Look-ups in named tables: a row name and a column name give one cell, copied from the table.

Table Kib
|  | Bebi | Redaba | Vuv | Mep |
|---|---|---|---|---|
| Dotatud | 7523 | 3751 | 5950 | 4065 |
| Tanu | 2495 | 3102 | 849 | 4742 |
| Nadimuf | 1749 | 5386 | 879 | 3252 |

Nadimuf, Redaba -> 5386
Nadimuf, Vuv -> 879
Nadimuf, Mep -> 3252
Tanu, Vuv -> 849
Dotatud, Mep -> 4065
Nadimuf, Bebi -> 1749
Dotatud, Vuv -> 5950
Which row has the largest Mep? Tanu

Zilezo.tsv
	Gad	Luza	Mora	Kulale	Gef	Vezeg	Rino	Lutum	Fekodom
Sidad	-593	-11	-9	291	-148	373	170	-433	-66
Zar	-330	392	177	-663	-47	228	70	14	-94
Gugag	-635	173	91	25	-123	430	171	-356	-105
Sevef	-324	-301	-142	636	-148	81	54	-452	-5
Vokole	143	-438	-198	648	-13	-293	-176	-218	13
Noti	94	-439	-200	650	-41	-279	-133	-249	14
Tubosu	-444	-208	-89	533	-164	176	115	-463	-35
Zino	-596	285	165	-206	-108	429	151	-253	-133
Puz	361	-436	-168	500	55	-405	-214	-20	31
Tibob	490	-397	-163	358	84	-444	-244	134	20
Mut	-643	67	63	196	-148	421	186	-387	-82

Mut, Mora -> 63
Noti, Mora -> -200
Mut, Kulale -> 196
Sevef, Gad -> -324
Sevef, Lutum -> -452
Tubosu, Fekodom -> -35
Zar, Rino -> 70
Mut, Rino -> 186
Tubosu, Rino -> 115
Noti, Gef -> -41
Noti, Kulale -> 650
Tibob, Kulale -> 358
Zino, Vezeg -> 429
Mut, Gad -> -643
Sevef, Vezeg -> 81
Zino, Luza -> 285

Dur:
,Tigep,Saf,Rudigo,Gen,Sakop
Sef,13,8,14,65,-19
Ris,16,16,-40,-28,0
Sisa,-33,-46,-36,-50,8
Tokava,17,33,-37,26,-53
Feraboz,9,-46,-28,-68,-65
Zivuke,6,-58,-56,-39,45
Sabalet,-1,22,17,-36,-73
Lelid,33,26,-57,-7,53
Gegog,-38,4,43,16,-23
Ziralo,50,8,-13,-10,4

Tigep of Sef is 13
Gen of Ziralo is -10
Tigep of Sisa is -33
Sakop of Feraboz is -65
Rudigo of Lelid is -57
Saf of Feraboz is -46
Tigep of Lelid is 33
Tigep of Sabalet is -1
Tigep of Ris is 16
Sakop of Ris is 0
Gen of Lelid is -7
Sakop of Sef is -19
Gen of Sisa is -50
Rudigo of Ziralo is -13
Rudigo of Tokava is -37
Sakop of Gegog is -23
Saf of Sef is 8
Gen of Tokava is 26
Tigep of Tokava is 17

Kofefan =
fields: Venid, Derer, Lizenoz, Denu, Zufiba, Teripo, Bazu
Ruli: [-220, 285, -181, 339, -750, -564, 629]
Gonuze: [-28, 392, -264, -635, -30, -170, -110]
Mes: [-75, -613, -966, -285, 328, 346, -479]
Kof: [-906, 239, 263, -97, 478, -534, -701]
Tomur: [53, 369, -892, 469, -68, -645, -290]

Venid of Tomur: 53
Derer of Gonuze: 392
Lizenoz of Ruli: -181
Bazu of Gonuze: -110
Teripo of Gonuze: -170
Venid of Kof: -906
Zufiba of Mes: 328
Venid of Gonuze: -28
Derer of Ruli: 285
Denu of Mes: -285

Fule:
	Tiv	Nutan	Fid	Val
Buv	40	39	33	11
Mulob	32	34	28	31
Momu	41	38	23	22
Zapa	5	48	5	72
Zop	14	93	3	38

Momu, Val: 22
Zapa, Val: 72
Buv, Val: 11
Mulob, Val: 31
Zapa, Nutan: 48
Mulob, Fid: 28
Buv, Tiv: 40
Zop, Nutan: 93
Zop, Tiv: 14
Zop, Val: 38
Momu, Nutan: 38
Buv, Nutan: 39
Momu, Tiv: 41

Bugu:
	Kov	Sov	Dofamu	Vok	Fif	Rorif	Dus
Naluze	8433	7512	9825	7377	7119	9017	4621
Subes	7908	1299	9403	2802	5736	1302	6788
Sok	9303	5298	8434	5962	5317	8082	5213
Kasupe	376	6458	2687	4620	7930	2943	8572
Gofope	8202	8011	1011	8304	2000	6755	7883
Zatafek	6007	6405	4375	6740	5772	3392	9195

Vok of Kasupe = 4620
Fif of Zatafek = 5772
Kov of Subes = 7908
Dus of Subes = 6788
Dofamu of Kasupe = 2687
Sov of Naluze = 7512
Dus of Gofope = 7883
Rorif of Naluze = 9017
Vok of Gofope = 8304
Rorif of Zatafek = 3392
Vok of Naluze = 7377
Dus of Sok = 5213
Dofamu of Naluze = 9825
Sov of Gofope = 8011
Fif of Naluze = 7119

Gabag =
         Ret  Sibo  Gem  Pebofa  Kem  Lateden  Laposa  Nifumip  Nilub  Pasu
Bot      103   102  156     160  178      130     150       82    104    54
Pemune   157   163  167     143  149      139     140      129    100   123
Ranul    163    79   65     191  220      145     183      139    183    88
Vogofe   144    84  165      92   68      128     136      125     67    83
Nuv      142   154  119     182  215      127     178      119    164   128
Nuzosa   108    80  128     224  229      109     185      116    144   109
Zuz      192   142   80     193  145       84     121      141    202   126
Mose     134   105   95     162  107      107     159      102    158    96
Lon      178   154  138     174  194      120     174      199    126   193
Fov      160   163  125     142   88      114     148      134    168   174
Dukinat  143   163  160     156  161      116     141      138    139   142
Kav      147   117  155     157  162      112     160      180    125   164

Nifumip of Mose: 102
Gem of Fov: 125
Kem of Mose: 107
Gem of Dukinat: 160
Ret of Pemune: 157
Nifumip of Lon: 199
Gem of Lon: 138
Pasu of Fov: 174
Kem of Pemune: 149
Kem of Ranul: 220
Gem of Mose: 95
Pasu of Nuzosa: 109
Pebofa of Nuv: 182
Laposa of Mose: 159

Table Zivamot
	Lano	Bebagi	Fod
Das	-0.429	-0.993	-0.492
Vunate	-0.039	-0.052	-0.121
Zer	-0.333	-0.022	0.396
Rur	0.578	0.677	0.786
Lok	-0.340	-0.294	-0.310

Rur, Fod => 0.786
Rur, Lano => 0.578
Zer, Fod => 0.396
Vunate, Bebagi => -0.052
Das, Bebagi => -0.993
Lok, Bebagi => -0.294
Lok, Fod => -0.310
Zer, Lano => -0.333
Vunate, Lano => -0.039
Rur, Bebagi => 0.677
Das, Fod => -0.492
Das, Lano => -0.429
Lok, Lano => -0.340
Vunate, Fod => -0.121
Zer, Bebagi => -0.022
Which row has the largest Fod? Rur

Pemin =
        Zik  Figulon  Vegura
Gededa  187      156      29
Dofa    194      143      13
Rofu    175      185      63

Zik of Gededa is 187
Vegura of Gededa is 29
Zik of Rofu is 175
Zik of Dofa is 194
Vegura of Dofa is 13
Vegura of Rofu is 63
Figulon of Gededa is 156
Figulon of Rofu is 185
Figulon of Dofa is 143

Vala:
cols = Mir, Limu, Zev, Damup, Fulal
Viliviv: [185, 153, 152, 52, 137]
Gad: [144, 167, 53, 161, 137]
Metikup: [203, 99, 121, 204, 141]
Filased: [87, 214, 155, 76, 134]
Sos: [227, 105, 174, 68, 141]
Pel: [117, 194, 40, 152, 135]

Viliviv, Mir => 185
Gad, Damup => 161
Gad, Mir => 144
Metikup, Mir => 203
Sos, Damup => 68
Pel, Damup => 152
Metikup, Fulal => 141
Filased, Limu => 214
Viliviv, Fulal => 137
Viliviv, Damup => 52
Gad, Fulal => 137
Filased, Zev => 155
Sos, Zev => 174
Sos, Limu => 105
Metikup, Limu => 99
Gad, Limu => 167
Gad, Zev => 53
Sos, Mir => 227

Guro:
	Zegoki	Bapuzev	Diz	Rufofe	Memoseg	Fitibi	Dedana	Fut	Doga
Vef	0.10	0.10	0.10	0.10	0.10	0.10	0.10	0.10	0.10
Fizekan	0.60	-0.64	0.19	0.21	0.11	0.03	-0.11	-0.57	-0.04
Zap	-0.26	0.04	-0.01	0.33	0.57	0.41	-0.52	0.21	0.10
Zab	-0.10	0.42	-0.06	0.40	0.19	0.18	0.04	-0.32	-0.29
Dek	0.15	0.07	0.09	0.12	0.11	0.09	0.09	0.09	0.11
Nogovit	0.38	0.03	0.06	0.39	0.21	0.02	-0.18	-0.32	0.12
Siref	0.12	-0.06	0.38	-0.01	0.14	0.13	0.20	0.22	0.21
Tev	-0.17	0.02	0.01	0.31	0.47	0.33	-0.40	0.21	0.11
Kupo	0.15	0.56	-0.05	0.15	-0.15	-0.07	0.20	0.13	0.08
Kar	0.09	0.12	0.09	0.08	0.11	0.09	0.08	0.07	0.09
Firuv	0.41	0.46	0.00	0.36	0.29	0.05	0.24	0.23	0.37
Raf	-0.21	-0.02	0.05	0.33	0.45	0.37	-0.36	0.21	0.12
Vuz	0.11	-0.01	0.33	0.01	0.13	0.11	0.16	0.17	0.21
Bam	0.14	-0.20	0.58	-0.10	0.16	0.14	0.25	0.34	0.36

What is the Diz of Tev in Guro?
0.01
What is the Memoseg of Zab in Guro?
0.19
What is the Diz of Kar in Guro?
0.09
What is the Fut of Zap in Guro?
0.21
What is the Zegoki of Siref in Guro?
0.12
What is the Zegoki of Kupo in Guro?
0.15
What is the Memoseg of Nogovit in Guro?
0.21
What is the Fitibi of Nogovit in Guro?
0.02
What is the Fitibi of Kar in Guro?
0.09
What is the Diz of Zab in Guro?
-0.06
What is the Zegoki of Firuv in Guro?
0.41
What is the Fitibi of Siref in Guro?
0.13
What is the Doga of Zap in Guro?
0.10
What is the Dedana of Tev in Guro?
-0.40

